Below is a small trained network, with its code and all its weights. Each question gives an input and a class and asks what happens when units are switched off, that is, made to give their printed mean instead of their output.

import numpy as np


def w(rows, s, z=0):
    codes = np.array(rows[::2]) - 128.0
    scale = np.full(codes.shape[1], s)
    scale[-1] = z or s
    return codes * scale


def f(y):
    return y / 2 * (1 + np.tanh(0.7978845608 * (y + 0.044715 * y**3)))


def log_softmax(a):
    a = a - a.max(-1, keepdims=True)
    return a - np.log(np.exp(a).sum(-1, keepdims=True))


def net(x, mask):
    res = np.array(x, float).reshape(1, 3) / 4 @ E
    y = f(res @ A[0][:, :-1].T + A[0][:, -1])
    res = res + np.where(mask, y, B[0][:, -1]) @ B[0][:, :-1]
    return log_softmax(res[-1] @ U[:, :-1].T + U[:, -1])


A, B = {}, {}
E = w([
[39,108,119,131,75,89,254,185,95,113,166],'x0',
[57,238,177,143,151,205,102,132,110,107,209],'x1',
[114,213,55,55,87,113,92,179,183,34,76],'x2',
],0.0067)
A[0] = w([
[136,200,55,43,102,122,119,164,215,72,107,73],'N0',
[139,55,177,194,196,129,155,77,61,194,181,15],'N1',
[65,103,120,125,59,70,251,192,93,98,185,95],'N2',
[40,105,135,133,84,63,241,217,95,106,152,94],'N3',
[147,60,209,216,174,142,128,35,70,242,156,89],'N4',
[45,255,234,171,178,248,105,173,121,90,223,68],'N5',
[203,157,130,142,183,134,38,40,187,152,96,113],'N6',
[206,13,109,127,103,31,153,163,179,152,62,42],'N7',
[196,142,149,110,169,160,36,41,173,116,104,55],'N8',
[100,185,64,60,116,98,88,145,210,28,70,106],'N9',
[116,186,40,62,117,128,94,211,152,69,85,68],'N10',
[124,185,108,59,74,114,77,210,168,68,88,36],'N11',
[209,127,145,112,194,161,36,88,162,118,113,80],'N12',
[186,162,147,109,197,132,51,107,155,167,88,2],'N13',
],0.0049,0.0033)
B[0] = w([
[145,82,182,146,121,124,156,171,177,145,178,207],'N0',
[150,52,160,122,117,95,154,212,191,180,175,196],'N1',
[72,148,113,66,205,164,153,85,160,170,89,213],'N2',
[75,132,88,59,188,170,153,69,165,167,97,212],'N3',
[142,71,181,139,106,86,141,137,191,107,182,255],'N4',
[188,163,70,93,56,33,49,175,115,242,55,244],'N5',
[76,132,105,92,189,171,184,91,143,138,111,222],'N6',
[185,176,67,104,60,57,59,160,108,237,81,219],'N7',
[92,129,110,70,156,173,169,123,161,168,101,193],'N8',
[136,75,178,138,111,119,146,155,193,108,178,233],'N9',
[120,71,157,141,128,102,146,181,182,134,191,201],'N10',
[123,82,172,134,122,108,148,189,181,167,159,185],'N11',
[83,138,107,72,183,158,162,109,152,158,117,197],'N12',
[91,145,124,60,167,152,173,129,171,255,117,154],'N13',
],0.0085,0.0044)
U = w([
[136,68,245,145,117,123,153,159,155,120,251,99],'0',
[52,147,92,89,226,219,169,87,132,141,87,107],'1',
[189,169,58,123,34,69,48,148,109,175,61,88],'2',
[139,147,143,190,133,172,111,78,89,14,126,249],'3',
[165,166,133,218,140,219,154,120,49,21,137,17],'4',
[152,138,125,211,131,254,140,147,35,39,134,26],'5',
],0.012,0.017)

Each question gives the input, the list of numbers given to net, and the class t.
The units are the neurons (one row each of A and B). Each row of codes is followed by its name. A weight is (code - 128) times the scale printed after its matrix; where a second scale follows, it is the last column's (A, B and U).
mask holds one flag per neuron, in row order. A switched-off neuron (its flag False) gives its mean, the last column of its row in B, instead of its output. The means were averaged over made-up inputs and are rounded, as every weight is.
A unit's drop is (log p(t) with every unit on - log p(t) with that unit switched off) / (log p(t) with every unit on - log p(t) with every unit switched off).
The circuit of an input: a set's keep is (log p(t) with only the set's units on - log p(t) with every unit switched off) / (log p(t) with every unit on - log p(t) with every unit switched off). Starting from the 12 units with the biggest drops (on a tie, the unit counted first), units are removed one at a time, each time the one whose removal leaves the highest keep (on an exact tie, the one counted first), for as long as the keep stays at least 0.8.
units of the circuit, in order: the units of the circuit, biggest drop first
k most important neurons: the k neurons with the biggest drops, biggest first
drop of u: that unit's drop, to one decimal
input [3,8,-5], class 2: units of the circuit, in order -> N5
input [-8,-5,-7], class 1: 4 most important neurons -> N6, N12, N8, N13
input [6,-5,4], class 1: 2 most important neurons -> N2, N3
input [-6,-5,-4], class 1: 3 most important neurons -> N6, N5, N12
input [6,-6,-2], class 1: 3 most important neurons -> N2, N3, N5
input [4,-5,-3], class 2: 2 most important neurons -> N7, N6
input [8,7,-3], class 1: 2 most important neurons -> N2, N3
input [-5,-3,-4], class 1: 2 most important neurons -> N6, N9
input [-5,-1,5], class 0: 2 most important neurons -> N9, N0
input [3,-5,-4], class 2: 2 most important neurons -> N7, N9
input [1,6,-5], class 2: drop of N5 -> 1.1
input [-1,-7,-5], class 2: drop of N2 -> 0.0
input [5,2,3], class 1: drop of N2 -> 0.4
input [-7,-7,-2], class 1: units of the circuit, in order -> N6
input [3,7,-1], class 2: drop of N5 -> 0.7
